Moves between elements:
from | η ρ σ δ β π
Rab | Fis Vuf Nog Puz Nir Pom
Nog | Fiz Pev Bis Tup Kon Puz
Fif | Saf Rur Nol Zel Lem Voz
Gop | Lam Loz Sut Sim Pup Tiv
Miv | Zel Fas Riv Lam Sif Dun
Piz | Det Zel Pav Sak Riv Rur
Sav | Tiv Sos Saz Sas Tup Bis
Vig | Kon Lov Kip Dof Vis Seg
Dun | Lak Sut Lam Meb Loz Sif
Tel | Fod Diz Val Niz Vem Gef
Soz | Bak Val Fod Rel Diz Zuf
Niz | Buf Tel Soz Zuf Peg Gad
Gub | Dib Zug Sen Ner Vud Nok
Peg | Val Vem Diz Bif Mar Bom
Rar | Nog Nir Vuf Gup Vig Fab
Bom | Niz Vub Bif Zop Det Mar
Sek | Dad Kag Sav Bis Puz Nog
Bis | Pup Sek Sas Fis Taf Tup
Lun | Gup Seg Vok Lov Tur Nop
Saf | Zop Poz Bib Fes Sak Pav
Sen | Vig Mep Nop Tur Lom Ner
Gad | Boz Gef Zuf Diz Bom Peg
Gup | Tup Rar Rab Pom Dof Kip
Zel | Fes Fif Zed Piz Rok Lak
Mep | Lov Fad Vis Sen Nok Gub
Lem | Sak Lam Lak Rok Sut Fas
Gef | Rel Bif Niz Gad Vub Vem
Mar | Gad Bib Zop Kos Poz Det
Zuf | Lat Niz Rel Nuz Bif Diz
Sut | Voz Bog Miv Dun Ged Sim
Pup | Bog Dad Ged Bub Sav Gib
Tur | Dof Sen Dib Kib Zug Fad
Lat | Fad Buf Nok Vud Soz Neb
Rur | Poz Lak Sak Fif Lam Riv
Bub | Sut Pup Loz Ret Sas Saz
Zed | Mar Nol Saf Pav Rur Piz
Kag | Saz Tup Sos Sek Rab Pev
Lom | Vis Nok Fad Zug Buf Zuv
Nok | Kib Bak Ner Lom Fod Vud
Fod | Gub Neb Zuv Buf Nuz Rel
Boz | Lom Rel Lat Neb Niz Val
Seg | Rar Dib Dof Lun Sen Vis
Puz | Sos Rab Tup Taf Rar Kon
Saz | Sim Gib Ret Dad Fis Sas
Sos | Ret Fis Gib Sav Nog Sek
Zug | Nop Lom Mep Gub Lat Bak
Pav | Kos Zed Fes Tav Fif Sak
Fad | Lun Ner Kib Mep Bak Zug
Kos | Diz Mar Vem Vub Saf Bet
Rok | Nol Lem Rur Riv Dun Miv
Kib | Vok Tur Seg Vis Gub Mep
Dib | Nir Nop Vig Seg Mep Kib
Bif | Soz Peg Tel Gef Kos Zop
Det | Peg Fes Kos Bet Zed Poz
Vem | Nuz Zop Gad Peg Bib Vub
Dof | Vuf Vig Nir Vok Nop Lun
Lam | Piz Miv Voz Lem Bog Meb
Ret | Dun Bub Gop Tiv Fiz Dad
Sak | Bet Piz Tav Nol Voz Fif
Tiv | Meb Ret Sim Ged Gib Pup
Vis | Fab Kib Lun Nop Ner Sen
Tup | Gib Nog Fis Kag Vuf Taf
Bet | Bif Det Vub Bib Pav Saf
Fis | Bub Bis Fiz Sos Pev Kag
Vud | Mep Lat Lom Zuv Rel Fod
Lak | Tav Voz Piz Rur Miv Rok
Vuf | Bis Kon Pev Rab Kip Gup
Sif | Rok Sim Meb Bog Ret Loz
Sas | Ged Sav Dad Fiz Kag Fis
Ner | Seg Gub Tur Fad Zuv Lom
Fab | Puz Vok Gup Kip Seg Vig
Zuv | Sen Vud Zug Bak Boz Buf
Lov | Pom Lun Fab Vig Kib Dib
Vok | Rab Dof Rar Fab Dib Lov
Taf | Sav Puz Kag Pev Gup Vuf
Zop | Zuf Bom Gef Vem Bet Kos
Buf | Ner Fod Bak Lat Val Boz
Poz | Bom Tav Bet Saf Piz Zed
Nuz | Vud Zuf Boz Val Gef Tel
Sim | Lem Gop Dun Sif Bub Ged
Meb | Rur Dun Lem Fas Gop Bog
Bib | Gef Bet Bom Mar Tav Fes
Nir | Pev Kip Kon Rar Lov Vok
Val | Zuv Nuz Neb Soz Gad Niz
Vub | Tel Kos Peg Bom Fes Bib
Dad | Sif Saz Tiv Pup Sos Fiz
Riv | Zed Rok Fif Voz Meb Lam
Neb | Zug Boz Vud Fod Zuf Soz
Ged | Fas Tiv Sif Loz Saz Bub
Pev | Sas Taf Sek Nog Pom Rab
Bak | Tur Zuv Gub Nok Neb Lat
Fiz | Loz Sas Pup Gib Sek Sos
Nol | Bib Sak Poz Zed Lak Zel
Loz | Miv Ged Bog Gop Dad Ret
Kon | Sek Pom Taf Vuf Fab Rar
Fas | Fif Meb Rok Miv Sim Sut
Voz | Pav Riv Zel Lak Fas Lem
Gib | Gop Fiz Bub Saz Bis Sav
Tav | Vub Pav Det Poz Zel Nol
Nop | Kip Vis Lov Dib Fad Tur
Rel | Nok Soz Buf Boz Tel Nuz
Kip | Taf Fab Pom Nir Lun Dof
Pom | Kag Gup Puz Kon Vok Nir
Bog | Riv Sif Fas Sut Tiv Gop
Diz | Neb Gad Nuz Tel Zop Bif
Fes | Vem Saf Mar Det Nol Tav

The rows follow the links: the fewer symbols apart two elements are, the more alike their rows tend to be.

Some elements and rows for them; each showing differs a little:
Val	[-11, -12, -5, 5, 36, -8, 5, 10, 4, 6, -3, 0, 4, -8, 22, -1, 33, 18, 24, 41, -14, -27, -11, -12, 47, -14, 17, -19, 18, -3, 0, 14, 18, 0, 0, -5, -6, 27, -7, -14, 13, -29, -13, -5, 21, -42, -27]
Vig	[-2, -11, -9, -7, 8, -6, -32, -19, -8, 14, 22, -1, -2, 22, -30, -6, 3, -47, 2, -6, 6, -2, 15, 9, -34, 14, 15, 9, -23, -3, 5, 9, 44, -5, 12, 5, 6, -30, -1, 3, -12, -12, -27, 20, 3, -3, 48]
Sav	[19, 26, -22, -33, -11, 23, -14, 7, 6, -6, -17, 42, 6, 17, 6, 11, -15, 15, -23, -25, 7, 4, 26, 10, -1, 12, 16, 0, 16, -11, 13, -40, -10, 39, 11, 12, 3, 21, 11, 16, 17, 39, 14, -10, -11, 14, 10]
Kag	[-6, 44, -4, -37, -11, 20, -1, 1, -11, -3, 1, 23, 3, 41, 6, 24, -18, 19, -9, -22, 34, -4, 36, 26, -18, -7, -11, -2, 5, 2, -9, -38, 14, 20, 18, -5, 15, 9, 1, 7, -10, 31, 15, 2, -7, 5, 17]
Fod	[-10, 12, 12, -4, 31, -4, 30, 21, -16, 5, 9, -30, 6, 9, 8, 2, 10, 17, 36, 27, -10, -34, -5, -8, 43, -14, -8, -22, -13, 11, -17, 33, 20, 11, 31, 2, 0, 19, -21, -18, 3, -5, -13, 19, 7, -27, -26]
Diz	[-1, 2, -6, 9, 34, 2, -13, -13, 22, 25, -4, 16, -18, 16, 18, -6, 49, -10, 23, 17, -5, -16, -23, -8, 28, -13, 15, -10, 15, 13, -10, -6, -7, -11, -9, -14, -26, 1, 6, -7, 16, -47, -10, -31, 20, -35, -5]
Riv	[-32, -2, 12, 16, -32, -8, 16, 18, 10, -4, -10, -6, 17, -45, 11, 0, -16, 14, -3, 9, -17, 27, 0, -8, -11, -16, -3, 12, -3, -5, -24, 14, 1, -39, -47, -10, 15, 22, 6, -6, -19, 14, 33, -6, -3, 7, -27]
Rab	[-28, -3, -3, -29, -12, 1, -2, -5, -22, -30, 9, -1, 9, 14, -2, 28, -20, 26, -13, 10, 36, -13, 38, 25, -16, -3, -8, -6, 19, -15, 23, -25, 45, -3, -1, -12, 28, -1, -8, 0, -32, 3, 6, 21, 13, -16, 9]
Fas	[-35, -10, 2, -6, -23, 30, 4, -2, 27, -8, -17, -1, 7, -43, 7, -5, 5, -6, -13, -8, -9, 41, -18, -9, -1, -3, 11, 9, -10, -29, -6, 14, -12, -22, -52, 0, 3, 7, 12, -6, 3, 17, 30, -34, 23, 5, -2]
Fes	[45, -16, 17, 39, -9, -22, 1, 7, 18, 4, -10, -2, -22, -24, 8, -10, 7, 4, -16, 8, -7, 19, -9, -8, 9, -3, -19, -13, 32, 20, 30, -23, -56, -12, -11, -6, -3, -10, -3, 6, 7, -22, 4, 12, -13, 20, -32]
Saz	[18, -13, -24, -19, -14, 12, -5, 3, -6, -17, -23, 36, 8, -3, 8, 6, -29, 31, -21, -21, -13, -12, 10, -4, -2, 24, 16, 22, 12, -26, 21, -17, -12, 45, -2, 7, 0, 16, 24, 12, 17, 44, 2, -5, -9, 20, -12]
Fif	[-7, 25, 24, 23, -27, -16, 14, 26, 11, 22, -1, -4, 4, -23, 10, -5, -10, 1, 6, 2, -18, 32, 14, -5, -11, -26, -23, 7, -15, 19, -36, 10, -8, -38, -32, -15, 21, 11, 2, -8, -15, 14, 22, 17, -22, 22, -27]
Zed	[31, 30, 27, 22, -13, -8, 0, 21, 26, 31, -7, 2, -17, -17, 4, -11, 11, -19, -8, -5, -20, 43, 14, -4, 2, -18, -25, -16, 1, 23, -2, -10, -40, -21, -18, -9, 12, -4, -3, 1, 8, 0, 12, 25, -23, 31, -21]
Zuv	[4, 31, 11, -7, 30, 6, 24, 19, -11, 10, 12, -37, 8, 16, -10, -5, 11, -10, 23, 4, 5, -8, -10, -5, 35, -7, -10, -32, -25, 18, -19, 27, 4, 13, 51, 22, -8, 10, -31, -9, 13, 2, -12, 11, 1, -13, 5]
Nuz	[-9, -10, -7, 3, 35, -4, 1, 5, 8, 10, -2, 5, 1, -5, 20, -3, 39, 13, 22, 41, -14, -25, -13, -10, 47, -14, 21, -17, 21, 0, 3, 5, 15, -5, -5, -6, -12, 24, -4, -12, 14, -34, -10, -14, 21, -45, -24]
Gop	[-16, -10, 4, -22, -14, 36, 14, -18, -1, 3, -16, 9, -16, -2, 6, -4, -15, 0, 2, -38, -15, -3, -15, -7, -19, 9, -14, 32, -34, -29, -20, 28, -12, 21, -29, -8, -7, -26, 35, -2, 7, 37, 0, -19, 7, 29, 3]
Nok	[7, 28, 6, -4, 28, 7, 17, 17, -5, 4, 14, -41, 13, 10, -17, -6, 12, -20, 14, -3, 8, 6, -16, -5, 35, 4, -2, -34, -21, 14, -9, 20, -7, 15, 60, 34, -9, 13, -35, -2, 19, 4, -5, 2, -1, -7, 17]
Lov	[-1, -12, -12, 1, 6, -14, -29, -18, -12, 14, 25, -3, 2, 21, -33, -6, -3, -46, 4, -6, 1, -7, 10, 7, -36, 17, 17, 16, -24, 1, 1, 15, 44, -7, 19, 5, 0, -30, -1, 2, -13, -13, -28, 20, -3, -2, 46]
Nir	[-14, -15, -8, -26, 3, 11, -32, -17, 1, -8, 14, -1, 0, 5, -19, 8, 12, -30, -20, 6, 18, 12, 32, 14, -14, 13, 17, -15, 7, -23, 38, -15, 47, -6, -6, -2, 19, -23, -11, 1, -12, -17, -10, 21, 23, -20, 36]
Gef	[1, 6, 1, 17, 27, -1, -9, -20, 15, 28, -2, 19, -29, 24, 19, -8, 43, -11, 27, 9, 1, -20, -26, -1, 11, -18, 0, -1, 9, 21, -18, -4, -16, -13, -8, -19, -31, -10, 10, -3, 12, -47, -10, -33, 12, -23, -1]
Zop	[15, -9, 10, 35, 12, -18, 3, -25, -2, 16, 2, 6, -31, 24, 17, -6, 17, 11, 23, 3, 8, -29, -32, 0, -6, -14, -23, 14, 12, 30, -19, -5, -33, -15, -4, -27, -27, -26, 15, -1, -5, -45, -14, -21, -5, -4, -15]
Fiz	[22, 6, -26, -28, -14, 18, -10, 6, 4, -11, -23, 42, 10, 5, 5, 6, -20, 21, -27, -21, -6, -5, 20, 2, -1, 20, 18, 9, 17, -21, 20, -33, -12, 44, 5, 10, 1, 20, 17, 16, 21, 43, 9, -9, -9, 18, -4]
Fis	[11, 43, -15, -37, -11, 24, -10, 4, 3, -1, -11, 37, 5, 29, 8, 17, -9, 14, -17, -25, 17, 4, 33, 18, -7, 4, 5, -4, 11, -3, 2, -41, -7, 34, 16, 7, 7, 17, 6, 11, 10, 37, 18, -10, -10, 10, 16]

Each walk starts at a row. The symbols on each line, taken left to right, move it on to the next element.
Answer with the element's row; about right is enough.
start [21, -7, -25, -24, -13, 15, -6, 3, -2, -15, -24, 39, 9, 1, 8, 8, -24, 26, -26, -17, -11, -12, 14, 0, -1, 22, 18, 15, 15, -23, 21, -25, -14, 46, 0, 10, 0, 20, 20, 13, 18, 43, 6, -8, -11, 20, -7]
β ρ δ ρ δ
[6, 45, -11, -40, -10, 24, -8, 4, -2, -1, -7, 34, 7, 36, 5, 18, -13, 10, -14, -26, 24, 4, 32, 21, -11, -1, -3, -3, 7, -2, -6, -44, 0, 28, 19, 6, 9, 15, 2, 10, 5, 34, 15, -6, -9, 12, 17]
ρ ρ η β δ ρ β ρ
[-25, 17, 1, -32, -15, 3, 3, -5, -24, -26, 9, 6, 9, 27, 4, 30, -23, 29, -7, 2, 40, -14, 39, 27, -20, -7, -16, -3, 12, -5, 7, -30, 37, 2, 7, -15, 23, 0, -4, 1, -31, 13, 11, 16, 2, -11, 10]
start [-24, -11, -2, -26, -11, 1, -9, -8, -20, -34, 10, -2, 10, 6, -1, 26, -15, 23, -17, 15, 34, -6, 36, 25, -17, 2, -3, -8, 18, -20, 32, -26, 46, -3, -2, -10, 28, -2, -10, -1, -27, -1, 6, 23, 15, -19, 11]
β ρ β η δ β δ δ
[-8, -11, -10, -20, 9, 5, -38, -21, 1, 5, 14, 3, -5, 11, -26, 2, 14, -46, -11, 0, 11, 12, 25, 11, -20, 12, 19, -8, -7, -14, 28, -4, 47, -7, -1, 1, 16, -30, -5, 0, -8, -18, -19, 21, 19, -13, 45]
β δ η π η π π δ
[-23, -19, -4, -24, -5, 5, -21, -12, -8, -28, 8, -3, 8, 2, -9, 18, -3, 3, -21, 17, 29, 2, 37, 19, -12, 8, 7, -13, 21, -24, 42, -23, 48, -6, -6, -6, 28, -8, -12, -2, -23, -10, -1, 23, 23, -22, 20]
start [3, -25, -11, -15, -13, 15, 10, -10, -14, -15, -19, 21, -5, -2, 8, 2, -36, 26, -7, -24, -20, -27, -6, -9, -14, 19, -3, 37, -13, -29, -1, 13, -9, 39, -16, -4, -6, -9, 36, 5, 6, 45, -7, -7, -9, 27, -15]
σ β η δ π β σ η
[-36, -9, 1, -1, -25, 22, 5, 1, 24, -10, -19, -6, 11, -48, 10, -4, 0, -1, -14, -3, -12, 39, -14, -11, 0, -3, 11, 9, -2, -27, -9, 12, -9, -26, -55, -1, 6, 14, 12, -6, -2, 15, 33, -30, 19, 3, -8]
β ρ δ ρ δ
[-25, -4, 6, -25, -12, 46, 9, -18, 10, 3, -17, 5, -16, -10, 5, -6, -3, -12, -1, -37, -13, 17, -17, -8, -13, 8, -8, 22, -31, -31, -20, 25, -16, 10, -37, -7, -6, -23, 29, -4, 7, 29, 8, -28, 15, 23, 9]
start [14, 35, -19, -35, -9, 24, -14, 5, 4, -3, -14, 41, 7, 25, 7, 12, -10, 12, -21, -26, 12, 5, 27, 13, -3, 8, 10, 0, 14, -10, 6, -42, -9, 36, 13, 10, 5, 21, 7, 13, 16, 37, 16, -10, -11, 13, 13]
π ρ η ρ ρ δ ρ ρ
[20, 16, -25, -29, -10, 19, -14, 5, 4, -10, -19, 41, 11, 12, 6, 7, -16, 17, -24, -20, 0, 0, 22, 6, 2, 16, 14, 7, 16, -14, 18, -38, -11, 43, 7, 13, 3, 22, 14, 14, 21, 39, 13, -10, -10, 15, 4]
σ ρ β η η π
[-22, -5, 4, -24, -12, 40, 13, -20, 4, 2, -15, 5, -17, -6, 4, -4, -8, -6, 0, -36, -14, 6, -17, -8, -15, 6, -11, 26, -35, -27, -19, 26, -16, 16, -35, -7, -8, -26, 32, -3, 9, 34, 2, -25, 11, 25, 8]
start [-21, 13, 21, 20, -30, -16, 17, 22, 10, 8, -4, -4, 13, -35, 11, -1, -14, 10, 5, 7, -18, 26, 11, -9, -11, -25, -16, 14, -11, 7, -33, 15, -1, -38, -42, -16, 18, 17, 5, -6, -19, 14, 27, 7, -15, 15, -30]
σ η η σ δ β π η
[-4, -1, -8, 9, 36, 4, -13, -7, 19, 21, -5, 18, -13, 10, 20, -5, 49, -5, 20, 26, -7, -16, -20, -9, 34, -15, 19, -14, 16, 10, -6, -5, -3, -9, -10, -10, -21, 8, 4, -10, 19, -43, -10, -30, 24, -36, -9]
η δ ρ δ π ρ δ
[-13, -3, 6, 0, 34, -8, 22, 19, -13, 3, 6, -19, 10, 2, 15, 5, 15, 23, 32, 37, -11, -36, -5, -10, 45, -15, 3, -19, 1, 6, -9, 28, 22, 5, 16, -3, -2, 24, -14, -18, 5, -13, -17, 12, 12, -37, -32]
start [0, 51, -10, -37, -10, 22, -5, 2, -7, -3, -3, 30, 6, 41, 8, 18, -15, 15, -8, -21, 28, 1, 35, 24, -15, -4, -8, -4, 6, 3, -9, -39, 5, 22, 20, 1, 11, 11, 3, 9, -2, 32, 17, -3, -9, 7, 16]
σ σ δ β η π η σ
[-35, -6, 0, -11, -19, 36, 6, -7, 25, -5, -20, 0, -2, -38, 6, -5, 7, -10, -13, -17, -12, 39, -19, -10, -2, -1, 9, 9, -12, -31, -10, 15, -12, -15, -49, -1, -2, -1, 13, -3, 6, 19, 27, -36, 24, 9, 4]
η η σ β ρ β
[-15, 19, 21, 23, -31, -15, 16, 24, 10, 13, -3, -4, 9, -30, 12, -3, -14, 5, 8, 6, -18, 30, 12, -8, -13, -26, -21, 11, -12, 14, -36, 12, -3, -37, -38, -17, 20, 16, 4, -8, -18, 14, 24, 13, -20, 18, -28]
start [-11, 3, 8, 0, 34, -8, 26, 17, -18, 3, 9, -24, 6, 7, 11, 5, 13, 21, 34, 34, -10, -33, -6, -9, 41, -15, -4, -20, -7, 8, -15, 29, 22, 5, 22, -2, -2, 22, -17, -16, 3, -9, -16, 16, 8, -30, -27]
π π π ρ δ σ η β
[-10, -8, 2, 3, 35, -10, 15, 15, -11, 3, 4, -14, 7, -1, 17, 3, 22, 23, 30, 43, -14, -34, -6, -12, 47, -15, 9, -17, 6, 4, -6, 21, 24, 1, 11, -5, -5, 27, -9, -17, 7, -21, -17, 8, 17, -41, -33]
ρ η δ η δ σ
[-1, -14, -14, 6, 3, -22, -24, -15, -18, 8, 26, -1, 4, 20, -34, -7, -9, -41, 8, -5, 2, -11, 5, 4, -36, 19, 15, 18, -26, 6, -3, 19, 44, -6, 23, 8, -2, -26, -2, 5, -17, -12, -28, 16, -5, -1, 45]
start [19, 35, 29, 18, -17, -11, 5, 25, 21, 32, -3, 2, -13, -15, 10, -8, 3, -16, 2, -5, -21, 41, 15, -4, -7, -24, -28, -8, -9, 26, -22, 1, -25, -26, -21, -14, 17, 2, 1, -5, -4, 10, 13, 23, -26, 28, -21]
δ σ σ η ρ δ β β
[42, -6, 19, 35, -10, -17, -3, 9, 25, 7, -8, -3, -23, -22, 8, -12, 11, -1, -18, 6, -12, 28, -4, -5, 10, -1, -20, -19, 30, 21, 27, -20, -54, -11, -11, -5, 1, -10, -5, 6, 11, -17, 5, 14, -14, 22, -25]
β σ β β π η
[1, 31, 28, 20, -22, -14, 14, 25, 15, 25, -3, -2, -3, -19, 11, -5, -7, -2, 6, -2, -21, 35, 15, -4, -11, -27, -26, 2, -15, 23, -35, 6, -15, -34, -29, -17, 19, 8, 1, -6, -10, 14, 19, 20, -24, 24, -26]
